Below are the code and all the weights of a small trained network. Each question names an input and a class and asks about switching units off, where a switched-off unit gives its printed mean instead of its output.

import numpy as np


def w(rows, s, z=0):
    codes = np.array(rows[::2]) - 128.0
    scale = np.full(codes.shape[1], s)
    scale[-1] = z or s
    return codes * scale


def norm(h):
    return h / np.sqrt((h * h).mean(-1, keepdims=True) + 1e-5)


def f(y):
    return y / 2 * (1 + np.tanh(0.7978845608 * (y + 0.044715 * y**3)))


def log_softmax(a):
    a = a - a.max(-1, keepdims=True)
    return a - np.log(np.exp(a).sum(-1, keepdims=True))


def net(x, mask):
    res = np.array(x, float).reshape(1, 7) / 4 @ E
    u = 0
    for l in range(4):
        y = f(norm(res) @ A[l][:, :-1].T + A[l][:, -1])
        res = res + np.where(mask[u : u + 5], y, B[l][:, -1]) @ B[l][:, :-1]
        u += 5
    return log_softmax(norm(res)[-1] @ U[:, :-1].T + U[:, -1])


A, B = {}, {}
E = w([
[122,115,133,124,128,124],'x0',
[126,121,131,126,130,128],'x1',
[167,156,243,17,179,99],'x2',
[128,125,133,129,126,124],'x3',
[38,211,143,99,60,133],'x4',
[85,138,182,207,145,4],'x5',
[174,131,55,98,82,43],'x6',
],0.0035)
A[0] = w([
[163,119,114,212,79,176,116],'0.n1',
[203,3,151,134,131,82,193],'0.n2',
[94,187,124,127,93,90,253],'0.n3',
[223,179,136,171,81,73,81],'0.n4',
[100,153,136,144,97,127,152],'0.n5',
],0.0035,0.0029)
B[0] = w([
[127,63,236,142,65,127,143],'0.n1',
[67,253,133,151,132,155,231],'0.n2',
[84,172,151,113,116,189,254],'0.n3',
[154,150,130,173,229,157,123],'0.n4',
[79,151,185,133,88,102,153],'0.n5',
],0.005,0.0022)
A[1] = w([
[166,117,80,94,62,37,3],'1.n1',
[88,111,232,141,144,210,113],'1.n2',
[121,146,14,62,137,234,9],'1.n3',
[236,30,109,195,254,110,147],'1.n4',
[201,158,52,65,55,6,112],'1.n5',
],0.0048,0.0015)
B[1] = w([
[91,106,133,169,156,161,119],'1.n1',
[69,125,62,159,180,151,252],'1.n2',
[136,61,129,88,130,72,223],'1.n3',
[30,249,68,51,44,122,230],'1.n4',
[36,127,132,175,251,254,225],'1.n5',
],0.007,0.0018)
A[2] = w([
[214,82,90,68,70,201,148],'2.n1',
[167,137,144,31,198,117,146],'2.n2',
[124,184,156,230,139,2,195],'2.n3',
[193,162,222,89,224,97,254],'2.n4',
[164,74,47,218,73,132,169],'2.n5',
],0.0058,0.0017)
B[2] = w([
[138,96,175,82,214,40,182],'2.n1',
[102,99,163,217,78,72,198],'2.n2',
[207,25,119,2,165,140,255],'2.n3',
[166,86,72,210,59,165,227],'2.n4',
[182,159,219,186,93,130,185],'2.n5',
],0.0073,0.0036)
A[3] = w([
[155,145,156,182,20,158,154],'3.n1',
[93,166,130,157,254,212,139],'3.n2',
[85,205,115,78,156,104,128],'3.n3',
[151,156,139,195,117,47,2],'3.n4',
[47,175,135,72,60,134,8],'3.n5',
],0.0056,0.00039)
B[3] = w([
[234,143,143,140,73,101,241],'3.n1',
[138,95,77,198,162,159,254],'3.n2',
[106,189,148,190,97,75,188],'3.n3',
[102,160,254,159,121,118,131],'3.n4',
[177,173,82,111,144,64,238],'3.n5',
],0.0062,0.0019)
U = w([
[158,44,144,43,212,117,114],'0',
[215,134,183,210,44,158,93],'1',
[73,136,75,210,219,247,67],'2',
[99,254,104,71,100,117,102],'3',
[143,122,104,143,133,149,254],'4',
],0.0082,0.0041)

Each question gives the input, the list of numbers given to net, and the class t.
The units are the neurons (one row each of A and B). Each row of codes is followed by its name. A weight is (code - 128) times the scale printed after its matrix; where a second scale follows, it is the last column's (A, B and U).
mask holds one flag per neuron, layer by layer. A switched-off neuron (its flag False) gives its mean, the last column of its row in B, instead of its output. The means were averaged over made-up inputs and are rounded, as every weight is.
A unit's drop is (log p(t) with every unit on - log p(t) with that unit switched off) / (log p(t) with every unit on - log p(t) with every unit switched off).
The circuit of an input: a set's keep is (log p(t) with only the set's units on - log p(t) with every unit switched off) / (log p(t) with every unit on - log p(t) with every unit switched off). Starting from the 12 units with the biggest drops (on a tie, the unit counted first), units are removed one at a time, each time the one whose removal leaves the highest keep (on an exact tie, the one counted first), for as long as the keep stays at least 0.8.
circuit, biggest first: the units of the circuit, biggest drop first
k most important neurons: the k neurons with the biggest drops, biggest first
top k neurons in layer l: the k neurons of layer l with the biggest drops, biggest first
input [-4,-1,-1,2,-6,7,-4], class 0: circuit, biggest first -> [2.n3]
input [0,-1,1,4,3,-1,3], class 2: 3 most important neurons -> [1.n5; 0.n2; 1.n4]
input [-3,-6,6,-2,5,2,-7], class 2: 4 most important neurons -> [1.n2; 1.n3; 2.n5; 1.n4]
input [5,1,6,6,-6,-2,0], class 1: 2 most important neurons -> [0.n2; 2.n2]
input [-1,-6,8,-1,-6,5,5], class 1: 2 most important neurons -> [2.n4; 2.n2]
input [-2,5,4,0,-8,5,-8], class 2: 4 most important neurons -> [1.n2; 0.n2; 3.n2; 1.n4]
input [-3,6,1,8,-3,1,5], class 2: 2 most important neurons -> [1.n5; 0.n2]
input [-8,-5,-6,5,-8,4,5], class 3: circuit, biggest first -> [1.n4; 2.n4]
input [0,6,8,5,2,-6,-8], class 1: 2 most important neurons -> [2.n4; 1.n5]
input [-6,-7,-7,-7,2,-6,2], class 1: 3 most important neurons -> [2.n5; 2.n3; 0.n1]
input [7,2,8,-3,5,5,-8], class 1: circuit, biggest first -> [1.n5; 2.n4]
input [-5,7,6,2,0,5,-5], class 1: 3 most important neurons -> [2.n4; 1.n5; 2.n1]
input [-2,2,-4,7,7,-5,-3], class 3: circuit, biggest first -> [2.n4; 3.n5]
input [7,-3,-7,-3,-6,8,-1], class 0: top 2 neurons in layer 2 -> [2.n3; 2.n4]
input [1,7,1,5,4,-7,7], class 0: top 3 neurons in layer 1 -> [1.n3; 1.n2; 1.n4]
input [7,-6,-2,7,7,7,-7], class 0: 3 most important neurons -> [2.n3; 1.n5; 1.n4]
input [3,-6,-5,-7,-7,5,5], class 3: 2 most important neurons -> [1.n4; 2.n4]
input [7,5,-4,-6,-4,-8,8], class 0: circuit, biggest first -> [2.n1]
input [4,-8,-7,7,-6,-8,5], class 0: 3 most important neurons -> [2.n1; 1.n3; 2.n4]
input [-2,3,3,4,-2,5,8], class 2: circuit, biggest first -> [1.n5]
input [-6,0,-5,7,6,-5,8], class 2: 3 most important neurons -> [1.n5; 0.n2; 1.n4]
input [-1,1,-8,-1,5,6,-1], class 1: top 2 neurons in layer 1 -> [1.n4; 1.n3]
input [-4,-1,2,1,-6,4,-4], class 3: top 2 neurons in layer 1 -> [1.n4; 1.n5]
input [-4,-4,-6,7,2,-3,2], class 1: top 2 neurons in layer 2 -> [2.n5; 2.n3]
input [-7,4,3,-5,-7,1,5], class 3: top 2 neurons in layer 1 -> [1.n4; 1.n2]
